Below is a small trained network, with its code and all its weights. Each question gives an input and a class and asks what happens when units are switched off, that is, made to give their printed mean instead of their output.

import numpy as np


def w(rows, s, z=0):
    codes = np.array(rows[::2]) - 128.0
    scale = np.full(codes.shape[1], s)
    scale[-1] = z or s
    return codes * scale


def f(y):
    return y / 2 * (1 + np.tanh(0.7978845608 * (y + 0.044715 * y**3)))


def log_softmax(a):
    a = a - a.max(-1, keepdims=True)
    return a - np.log(np.exp(a).sum(-1, keepdims=True))


def net(x, mask):
    res = np.array(x, float).reshape(1, 7) / 4 @ E
    y = f(res @ A[0][:, :-1].T + A[0][:, -1])
    res = res + np.where(mask, y, B[0][:, -1]) @ B[0][:, :-1]
    return log_softmax(res[-1] @ U[:, :-1].T + U[:, -1])


A, B = {}, {}
E = w([
[130,131,129],'x0',
[131,134,129],'x1',
[151,88,2],'x2',
[52,207,42],'x3',
[95,92,130],'x4',
[143,142,129],'x5',
[154,154,125],'x6',
],0.0098)
A[0] = w([
[93,125,76,43],'N1',
[36,191,108,77],'N2',
[56,133,168,132],'N3',
[34,125,129,158],'N4',
[181,69,62,174],'N5',
[139,139,164,37],'N6',
[191,51,157,60],'N7',
[160,96,53,59],'N8',
[186,43,162,58],'N9',
[118,95,110,254],'N10',
[87,170,122,70],'N11',
[164,198,171,156],'N12',
[157,53,213,169],'N13',
[127,107,110,254],'N14',
[62,123,88,198],'N15',
[52,116,135,137],'N16',
[71,162,221,109],'N17',
[77,108,120,164],'N18',
[84,177,99,62],'N19',
[185,132,142,34],'N20',
[19,50,163,226],'N21',
[91,246,85,69],'N22',
[129,184,182,80],'N23',
[91,115,63,190],'N24',
[193,115,142,53],'N25',
[146,106,85,101],'N26',
[143,217,126,179],'N27',
[42,203,111,110],'N28',
[112,177,101,25],'N29',
[162,109,140,197],'N30',
[161,85,63,25],'N31',
[205,71,54,143],'N32',
[133,177,109,22],'N33',
[78,135,113,241],'N34',
[153,116,88,153],'N35',
[110,178,203,76],'N36',
[176,51,184,118],'N37',
[198,185,107,49],'N38',
[184,150,104,53],'N39',
[168,158,134,113],'N40',
[40,154,136,87],'N41',
],0.011,0.0043)
B[0] = w([
[106,75,143,163],'N1',
[185,61,71,235],'N2',
[91,156,150,178],'N3',
[151,102,144,200],'N4',
[74,183,197,223],'N5',
[98,99,117,129],'N6',
[161,68,44,196],'N7',
[2,140,197,184],'N8',
[158,69,74,200],'N9',
[165,207,185,192],'N10',
[135,105,111,162],'N11',
[119,169,160,195],'N12',
[165,136,75,246],'N13',
[154,235,220,190],'N14',
[196,137,134,222],'N15',
[129,123,124,168],'N16',
[45,165,179,229],'N17',
[164,125,66,162],'N18',
[187,40,66,184],'N19',
[114,83,97,133],'N20',
[137,218,103,210],'N21',
[143,61,117,254],'N22',
[9,85,165,177],'N23',
[144,153,142,225],'N24',
[116,62,87,149],'N25',
[87,139,165,154],'N26',
[164,174,111,207],'N27',
[224,47,119,250],'N28',
[129,87,82,151],'N29',
[172,123,113,170],'N30',
[28,80,211,167],'N31',
[70,176,167,227],'N32',
[112,63,106,132],'N33',
[193,155,134,212],'N34',
[105,153,185,165],'N35',
[33,95,145,198],'N36',
[193,79,73,219],'N37',
[110,77,69,137],'N38',
[52,59,161,128],'N39',
[82,173,83,136],'N40',
[149,57,89,188],'N41',
],0.0049,0.0068)
U = w([
[237,126,56,67],'0',
[215,254,109,252],'1',
[51,176,107,52],'2',
],0.0097,0.0038)

Each question gives the input, the list of numbers given to net, and the class t.
The units are the neurons (one row each of A and B). Each row of codes is followed by its name. A weight is (code - 128) times the scale printed after its matrix; where a second scale follows, it is the last column's (A, B and U).
mask holds one flag per neuron, in row order. A switched-off neuron (its flag False) gives its mean, the last column of its row in B, instead of its output. The means were averaged over made-up inputs and are rounded, as every weight is.
A unit's drop is (log p(t) with every unit on - log p(t) with that unit switched off) / (log p(t) with every unit on - log p(t) with every unit switched off).
The circuit of an input: a set's keep is (log p(t) with only the set's units on - log p(t) with every unit switched off) / (log p(t) with every unit on - log p(t) with every unit switched off). Starting from the 12 units with the biggest drops (on a tie, the unit counted first), units are removed one at a time, each time the one whose removal leaves the highest keep (on an exact tie, the one counted first), for as long as the keep stays at least 0.8.
units of the circuit, in order: the units of the circuit, biggest drop first
unit that matters most: the unit with the biggest drop
k most important neurons: the k neurons with the biggest drops, biggest first
drop of u: that unit's drop, to one decimal
input [2,6,-7,7,4,7,7], class 0: units of the circuit, in order	(N28, N2, N22)
input [4,-5,6,0,1,-6,-5], class 1: units of the circuit, in order	(N10, N14, N22)
input [1,0,-7,-2,-8,0,5], class 2: 2 most important neurons	(N23, N36)
input [7,4,8,4,-6,-5,5], class 2: units of the circuit, in order	(N8, N31)
input [-5,3,-1,1,8,-8,-5], class 1: unit that matters most	N21
input [7,1,-8,-7,2,7,-1], class 2: 4 most important neurons	(N17, N36, N23, N28)
input [-7,-3,5,-2,3,-3,-2], class 2: units of the circuit, in order	(N8, N28, N5)
input [1,1,-7,8,-2,-7,8], class 0: 2 most important neurons	(N28, N2)
input [2,6,8,3,6,1,5], class 2: 2 most important neurons	(N8, N31)
input [8,-7,4,-5,1,-6,-4], class 1: drop of N12	-0.1
input [3,-4,3,2,-3,-3,-6], class 1: drop of N36	0.1
input [0,6,8,1,-4,3,-2], class 2: drop of N8	0.1
